In the rows, zero is written as 128.
Each row of numbers stands for one object and depends on some of the facts below. Use the named rows to name the rest.

Named rows:
pigro: [129 124  82 145 123 137 125 123 146 138 151 104  90 142 127 158 156 118
 156 144 142 119 143 141 146 135 105 131 138 119]
betro: [132 119 152 122 185 137 113 125 128 120 133 141 135 143 154 139 109  52
 117 127 150 163 125  98 153 157 128 108 151 108]
bramiklu: [115 124 102 119 152 153 126 133 123 129 134 126 134 168 135 135 141 183
 130 128 153 135 134 132 126 136 144 129 131 133]
dema: [132 126 110 154 113 129 137 106 126 134 106 120  95 150 105 128 138 129
 124 122 171 107 113 131 136 134 138 140 134 157]
zofur: [135 128 126 153 131 135 122 117 140 138 130 114 113 133 133 171 135  92
 144 121 166 114 118 125 139 129 114 115 133 126]
grira: [117 123  99 131 134 146 132 135 132 120 119 114 154 135 134 139 124 187
 110 123 154 127 131 131 136 123 131 114 114 125]
plusu: [122 129 102 132 129 153 125 116 125 124 124 118 110 162 127 136 139 197
 136 128 158 121 133 137 134 133 151 133 133 147]
nutru: [139 122 125 121 134 164 123 135 129  90 137 138 147 152 148 146 134 139
 140 146 108 126 132 132 172 124 143 140 128 115]
toka: [107 120  80 139 125 135 131 136 136 134 127 112 128 137 121 137 129 162
 106 132 160 128 145 146 132 127 120 108 106 130]
daper: [137 128 136 132 133 150 129 134 127 121 127 113 156 143 146 151 135 144
 149 125 137 113 117 112 146 118 137 150 134 116]
bogrukor: [128 113 116 135 129 121 138 128 136 115 117 137 113 121 115 123 133 131
  97 140 138 133 129 115 162 151 114 134 112 110]
skonok: [113 131 138 145 127 131 136 132 123 134 104 122 116 121 114 149 119 152
 159 114 166 116 118 122 149 111 116 123 111 126]
drafo: [125 124 111 133 140 140 137 132 132 137 124 118 174 153 136 150 120 140
 111 126 156 127 136 132 132 118 124 125 123 116]
grabriple: [125 124  98 133 128 155 125 129 132 114 125 125 140 161 145 153 113 138
 134 133 148 117 137 155 138 111 139 118 128 131]
meklum: [125 120 123 139 123 147 130 133 127 106 110 132 139 142 139 161 115 135
 129 119 155 115 123 141 145 107 133 109 112 125]
bastun: [113 127  92 135 113 136 133 131 135 128 129 115 127 133 138 133 127 195
 122 134 153 122 146 138 136 133 136 104 136 152]
papon: [116 121 108 143 133 133 131 120 128 135 111 120 139 166 103 146 140 144
 115 112 179 119 117 140 131 123 127 133 112 135]
makler: [140 125 136 140 124 143 139 126 127 116 119 134 127 142 144 152 122  98
 135 132 153 111 116 142 151 118 129 120 127 138]
grostolis: [123 126 122 130 137 157 123 133 125 107 123 128 165 151 152 163 116 148
 128 121 157 121 127 151 139 106 138  99 122 129]

There are 2 kinds of fact about the objects: α, θ.
α: uses; θ: is of sort
skifo (θ 914)
goklu (θ 914)
trigustal (α tadristim) (θ 181)
beplur (α dumo) (θ 181)
skelir (α festal) (θ 914)
brevil (α tiri tabran) (θ 502)
vipim (α plabufas fiku netem) (θ 181)
stifuskis (α flusem) (θ 422)
flaze (θ 422)
stidak (θ 181)
koten (α stidak netem vani) (θ 502)
tiri (α netem) (θ 502)
toka (α fiku braske)
skazak (θ 808)
meklum (α breflok tabran) (θ 808)
braboflus (α skonok) (θ 181)
gribok (α netem vani grira)
plusu (α grabriple) (θ 181)
tikon (α plabufas flusem grostolis) (θ 181)
brestetre (θ 914)
grubron (α meklum tikon) (θ 914)
guzi (θ 181)
zofur (α tabran) (θ 914)
trake (α fiku) (θ 914)
bogrukor (α folem)
skesun (α nidimi) (θ 808)
sofikik (α betro) (θ 660)
klapu (α fiku netem) (θ 502)
daper (α tabran)
daros (α fiku lerabil) (θ 502)
tronen (α tiri)
plunen (α nutru beplur) (θ 808)
dradror (α trake) (θ 422)
dronar (α klaban) (θ 808)
flaske (α drafo) (θ 181)
ploke (θ 660)
ligoge (α daper)
bafipom (α fuskomun) (θ 181)
bramiklu (α fiku) (θ 181)
pludok (θ 422)
festal (θ 808)
tigus (θ 502)
gozil (α nidimi) (θ 502)
limon (α trigustal) (θ 914)
lume (α fiple naske gipu tabran) (θ 422)
naske (θ 808)
fusel (θ 181)
fitral (α trake bastun fuskomun plusu) (θ 502)
merel (α skifo) (θ 422)
naku (α flaze trake skifo grostolis) (θ 181)
fifer (α goklis)
fitrom (α vipim stifuskis) (θ 502)
skonok (α tiri tabran) (θ 660)
stimes (α fitral deste) (θ 914)
guvutuk (α fusel niklik) (θ 502)
drusko (α stidrubrak)
stalafle (α tastul flusem)
lodun (α trake) (θ 808)
stidrubrak (θ 181)
betro (θ 914)
rostik (α deste) (θ 502)
deste (α fuskomun) (θ 660)
bruga (α plabufas koten) (θ 660)
nutru (θ 808)
sime (α betro) (θ 660)
rodar (α fiku) (θ 422)
tobro (α fiku) (θ 181)
grira (α grabriple)
nidimi (α venu) (θ 422)
fiple (α fusel flusem) (θ 808)
zistes (θ 660)
drema (α goklu fusel drafo) (θ 422)
ploze (α brevil)
tabran (α fiku) (θ 422)
gipu (α skifo) (θ 502)
makler (α tabran) (θ 808)
skuzun (α guzi)
vusko (α braboflus tiri tikon) (θ 181)
drafo (α fiku grostolis grabriple)
drobe (α goklu tabran) (θ 808)
klutrel (α vipim fiku skifo)
venu (α skifo) (θ 422)
skedram (α meklum) (θ 502)
fibrogru (α tikon)
stotrek (α trake tastul) (θ 660)
flabrol (θ 181)
pituste (α fiku) (θ 181)
voplafa (α ploke) (θ 660)
lidru (α fiku) (θ 422)
fleko (α fiku klaban) (θ 422)
lerabil (α fiku) (θ 808)
ruplunem (α flabrol)
benol (α fiku) (θ 181)
tastul (α daper grabriple)
rezur (α zistes) (θ 422)
tastar (α nutru) (θ 808)
grostolis (α fiku flusem tabran) (θ 808)
dema (α stugru fuskomun klobus) (θ 181)
bastun (α fiku zipa)
folem (θ 422)
bruklis (α flabrol daper plurem) (θ 502)
kuban (α brevil)
stupem (α guvutuk fiku brestetre)
netem (θ 808)
papon (α plabufas tikon) (θ 181)
napi (α fuskomun) (θ 808)
godron (α grostolis) (θ 808)
trarem (α fiple skifo gipu tabran) (θ 422)
drize (α skifo) (θ 808)
sasta (θ 502)
zabas (α tesik) (θ 914)
plupon (α kladamu netem) (θ 181)
gako (α folem)
vani (α grostolis) (θ 660)
breflok (α fiku netem grostolis) (θ 422)
niklik (α plabufas fuskomun tabran) (θ 660)
zipa (α flaze vani) (θ 422)
lezas (θ 808)
paklek (α makler lezas)
drigra (α tigus) (θ 660)
skaplalu (θ 914)
braske (α vani) (θ 660)
tadristim (α plabufas flusem) (θ 422)
lumol (α drafo tikon) (θ 422)
grabren (θ 181)
grabriple (α breflok fiku flusem) (θ 808)
skezedrek (α plabufas)
kasek (α dradror bramiklu) (θ 502)
pezol (α trarem) (θ 502)
ragru (α merel) (θ 181)
loflusim (α bramiklu) (θ 808)
pigro (α trake beplur tastul) (θ 914)
lefe (α peres beplur fiku) (θ 422)
peres (α plabufas) (θ 808)
plabufas (α fiku tabran) (θ 808)
flusem (α fiku tabran) (θ 808)
ruvagra (α plurem lumol)
kladamu (α meklum)
marubra (α tesik zipa) (θ 422)
grurok (α fusel betro) (θ 422)
drasik (α tigus deste) (θ 808)
tesik (θ 808)
goklis (α fusel flusem) (θ 181)
notrun (α vipim)
stugru (α brevil) (θ 502)
klobus (α plabufas) (θ 502)
fuskomun (α tabran) (θ 181)
zetrosos (α fiku tabran) (θ 808)
badrur (α pezol) (θ 660)
plurem (α brevil) (θ 502)
klubregrul (α fiku fusel) (θ 914)
plisum (θ 660)
zeni (α lidru) (θ 660)

Which object is each row?
No name comes twice in this set of rows, the named rows included.
[138 127 109 157 112 138 140 113 134 119 111 126  79 126 138 137 112  94
 130 140 148 105 127 147 153 126 137 112 150 169] => napi
[107 134  91 139 126 140 141 138 134 144 131 112 105 129 119 138 142 158
 173 150 140 122 147 140 154 114 124 139 123 127] => stotrek
[118 130 108 119 140 153 106 128 132 107 157 110 120 140 164 155 135 177
 160 128 131 134 139 120 139 135 139 111 153 135] => trake
[132 131 122 147 117 117 125 121 134 139 119 115 118 152 119 140 150  88
 116 133 127  96 116 122 145 109 109 154 123 111] => bruklis
[124 119 110 143 136 125 127 120 140 125 131 122 107 136 126 149 130  85
 124 122 154 129 132 123 145 143 108 113 120 119] => limon
[127 131 101 146 115 111 119 107 131 138  99 125  61 114 136 111 125 140
 108 137 135 111 127 122 141 143 142 123 153 158] => rostik
[ 93 127  91 128 136 130 131 141 125 129 119 120 119 118 124 140 119 203
 140 124 150 138 141 131 142 115 129 108 101 127] => braske
[114 126 163 119 146 152 106 132 126 114 163 133 153  90 174 176 142 184
 149 132 148 139 109  99 147 131 134  81 150 130] => skifo
[135 126 143 132 158 143 116 123 129 118 133 126 138 138 152 165 119  84
 138 115 158 139 118 110 143 142 124 120 150 122] => goklu
[114 116 101 147 120 134 128 122 128 124 108 124 114 152 100 145 146 184
 103 114 176 119 118 131 128 127 130 122 100 129] => plupon
[142 136 136 130 130 151 120 111 115 115 108 124 102 139 151 133 125 184
 136 113 161 122 115 112 133 141 164 130 174 166] => fuskomun
[137 120 123 128 165 141 137 119 124 148 130 130 145 177 122 137 130  78
 107 133 174 137 124 136 134 136 132 130 130 128] => goklis
[148 133 166 125 160 156 125 146 116 111 112 123 183 124 169 149 130 136
 160  96 151 123 118 109 131 113 137 115 150 148] => tabran

Now the same objects, written a new way:
Some objects and their rows:
lodun: [119 109 102 136 137 135 142  72 132 127 138 124 124 142 140 103 119 151
 122 145 120 140 136 164 137 105 167 156 138 144 151 145 153 180 119 137
 138 120 122 140  90 159  97 143 172 108]
brestetre: [141 129 128 142 131 116 122 152 148 132 141 130 159 127 124 118 122 171
 168 131 105 130 148 107  95 132 130 141 117 144 143 159 128  86 166 119
 140 106 115 137 154 178 103 121 118 178]
lezas: [139 117  98 142 128 118 133  92 141 128 136 114 119 167 160 131 131 116
 175 137 140 123 123 142 147 145 123 126 126 152 183 136 123 110 115 125
 138 129 153 125 157 129 121 129 116 123]
tadristim: [136 130 123 117 131 154 133 150 144 119 109 145 173 108 135 135  95 125
 142  92 118 144 102 130 127 123 117 137 123 130 126 123 112 123 111 130
 138 119 112 152 130  94 156 122 145 131]
tigus: [150 174 147 129  74  50 113 131 120 171 166 106 109 158 157 131 169 106
 177 125  69 125 134 131 117 111 140 156 164 125 160 122 128  91 114 157
 104 127 160  60 126 157 123 109 122 119]
drasik: [158 141 123 119 119 110  87  55 120 158 159 150  94 141 158 115 155 109
 143 106 110 135 132 164 160 112 141 186 174 176 159 109 129 167  83  94
 108 129 110  78 129 171 137 157 172 122]
dradror: [117 145 108 121 129 122 159 143 135 134 127 132 160 114 117 122 114 135
 154 124 117 151 114 128 128 112 178 150 116 127 130 118 146 137 128 172
 136 114 127 134  97 118 101 118 191 104]
rodar: [119 134 120 129 135 161 133 167 140 125 109 144 180 100 113 133  82 143
 136 107 106 143 113 134 108 111 140 137 112 126 124 123 126 157 152 120
 138 127 100 148 109 105 141 122 173 129]
fiku: [132 129  70 163 111  85 122 206 140 128 100  80 143 163 108 119 105 159
 164 150  80 113 143 111  36 142 160  83  85 123 205 170 134  85 252 234
 166  79 217 159 152 151  83 115 105 162]
klubregrul: [129 118 170 129 145 156 119 136 145 122 129 137 168  96 115 109 118 176
 136 116 106 134 137 112 102 114 105 145 134 130 115 164 138 136 153  87
 141 122  73 144 116 179 143 133 118 175]
pituste: [118 117 101 132 134 145 148 167 136 118 128 154 119 111  86 122 137 158
  93 126 123 118 141 151  98 107 125 119 117  99 115 156 124 169 166 126
 151 132 100 131 135 135 127 116 148 123]
klapu: [107 114 168 146 128 123 117 144 126 118 129 108 156 129 140 154 106 139
  81 127  99 120 120 148  94  89 123 120 167  96  93 148 108 158 159 103
 108 144 109 140  87 120 146 106 114 119]
flaske: [127 109 103 126 134 160 151 154 142 118 133 148 120 121  86 117 147 146
  96 132 127 124 144 140 114 120 113 111 123 105 114 136 111 148 137 113
 136 138 104 119 147 122 142 113 131 123]
fitrom: [112 117 163 134 118 133 124 124 124 117 130 117 158 119 138 146 120 132
 101 118 110 115 119 143 120 101 111 119 172  94 103 143 115 141 132 102
 111 153 100 132  83 124 159 116 103 128]
vusko: [124 108 118 122 141 149 122 140 122 116 119 158 101 114 136 132 145 123
  65 105 172 116 126 156 158 123  92  93 127 106  77 126  92 136 106  92
 115 151  96 133 158 107 165 103 122 107]
skaplalu: [125 137 170 141 127 108 128 119 119 132 150 133 132 119 148 125 139 135
 160 145 145 140 152 111 141 155 134 147 127 153  97 117 142  77 123 106
 117 133 106 113 148 162  98 134 121 148]
klaban: [128 134 114 145 110 114 112 153 113 137 118 106 130 129 111 113 115 136
 124 144 114 128 144 123  76 155 153 116 113 125 152 109 138 112 161 173
 149 119 173 129 142 125  99 139 120 159]
vani: [113 159 119 143 152 113 118 182 111 113  95 124 102 174 137 182 121 117
 141 144 126 104 115 111  86  92 145 111 103 146 138 140 140 129 209 133
 125 108 143 149 159 119  86 116  97 125]
stugru: [149 126 128 114 103  89 124 109 138 152 134 105 108 154 168 132 147 110
 115 101  98 122 114 131 146 111 100 126 157  96 121 131 106  87  92 139
  93 129 141 123 122 127 154  98 104 118]

Name these rows:
No name comes twice in this set of rows, the named rows included.
[126 109  88 126 128 125 173  75 130 139 149  97 127 158 160 115 109 126
 169 184 124 149 142 147 117 160 166 138 109 125 172 120 133 116 120 160
 143 141 159 137 148 144  53 136 157 114] => nutru
[124 124 155 130 116 115 123 129 122 118 130 106 152 140 151 147 123 122
 103 120 117 119 117 144 128 108 103 121 164  99 104 153 105 116 120 105
  98 143 120 134 104 111 160 105  99 120] => skedram
[125 108 150 130 138 134  95 120 134 121 109 145 139 119 162 125 114 155
 101 104 144 126 128 129 138 126 102 125 127 136  76 134 118 104 140  82
 111 133  80 176 142 147 144 117 108 151] => grubron
[130 146 144 115 104  81 118 127 127 159 149 116 118 131 128 121 146 143
 107 105  82 130 124 159 130  62 132 166 179 116 121 145 134 160 108 134
 103 116 109 108  69 157 137 110 142 111] => fitral
[ 99 164 108 138 123 106 116 173 115 124 117 144 155 115 139 161 110 113
 162 115 128 134 111 147 128  94 182 131 112 161 115 113 132 138 167 148
 134 118 130 137 115 121 114 133 172  97] => zipa
[157 181 155  93 136 112 110 120 106 160 128 153  59 144 128 139 155  99
 133 118 113 132 123  98 137 110 137 191 148 147 134  83 156 138  97 109
  97 124 109  79 135 138 114 138 125 129] => drigra
[162 137 156 139 110 118 129 153 150 137 152 125 164 129 122 124 127 139
 212 156 103 125 159  76  84 179 110 142 110 138 170 145 127  52 135 116
 152 130 128 107 182 167 102 127  89 187] => betro
[148 112 125 131 134 160 151 150 154 121 147 156 127 109  65 113 153 146
 127 121 113 114 144 123 113 144  92 121 110 101 148 153 110 141 112 102
 161 140 106  98 160 123 162 119 102 144] => goklis
[103 134 163 156 112 101 105 154 109 115 129 117 134 136 162 173 111 118
  96 133 114 108 113 153 113  91 124 113 164 112  93 144 109 131 162 107
 109 151 108 139 107 116 144 104 114 116] => koten
[152 124 109  99 130 131 110 126 137 144 141 174  72 120 117 102 171 126
  76  81 132 123 130 161 172 105 102 132 133 127  96 125 109 144  98 105
 115 125  92  95 144 148 167 111 137 101] => dema
[ 98 167 138 129 124 126 115 165  98 115 126 153 154  97 139 161 113 106
 143 112 126 144 116 144 149 109 169 146 124 150  92  93 132 152 139 112
 113 134 105 124 108 108 134 145 191 100] => marubra
[153  90 115 117 149 164 112  67 144 123 133 135 134 136 144 125 128 129
 133 109 128 130 121 149 149 130  94 136 144 136 167 140 116 158  83  85
 129 131 111 136 131 142 162 136 124 141] => drobe
[104 117 163 138 135 150  92 124 109 115 108 131 142  86  87 124 122 147
  78 123 146 123 131 115 141 120 133 109 126 142 101 138 152 173 146 113
 139 118 133 148  66 120 166 156 125 140] => klutrel

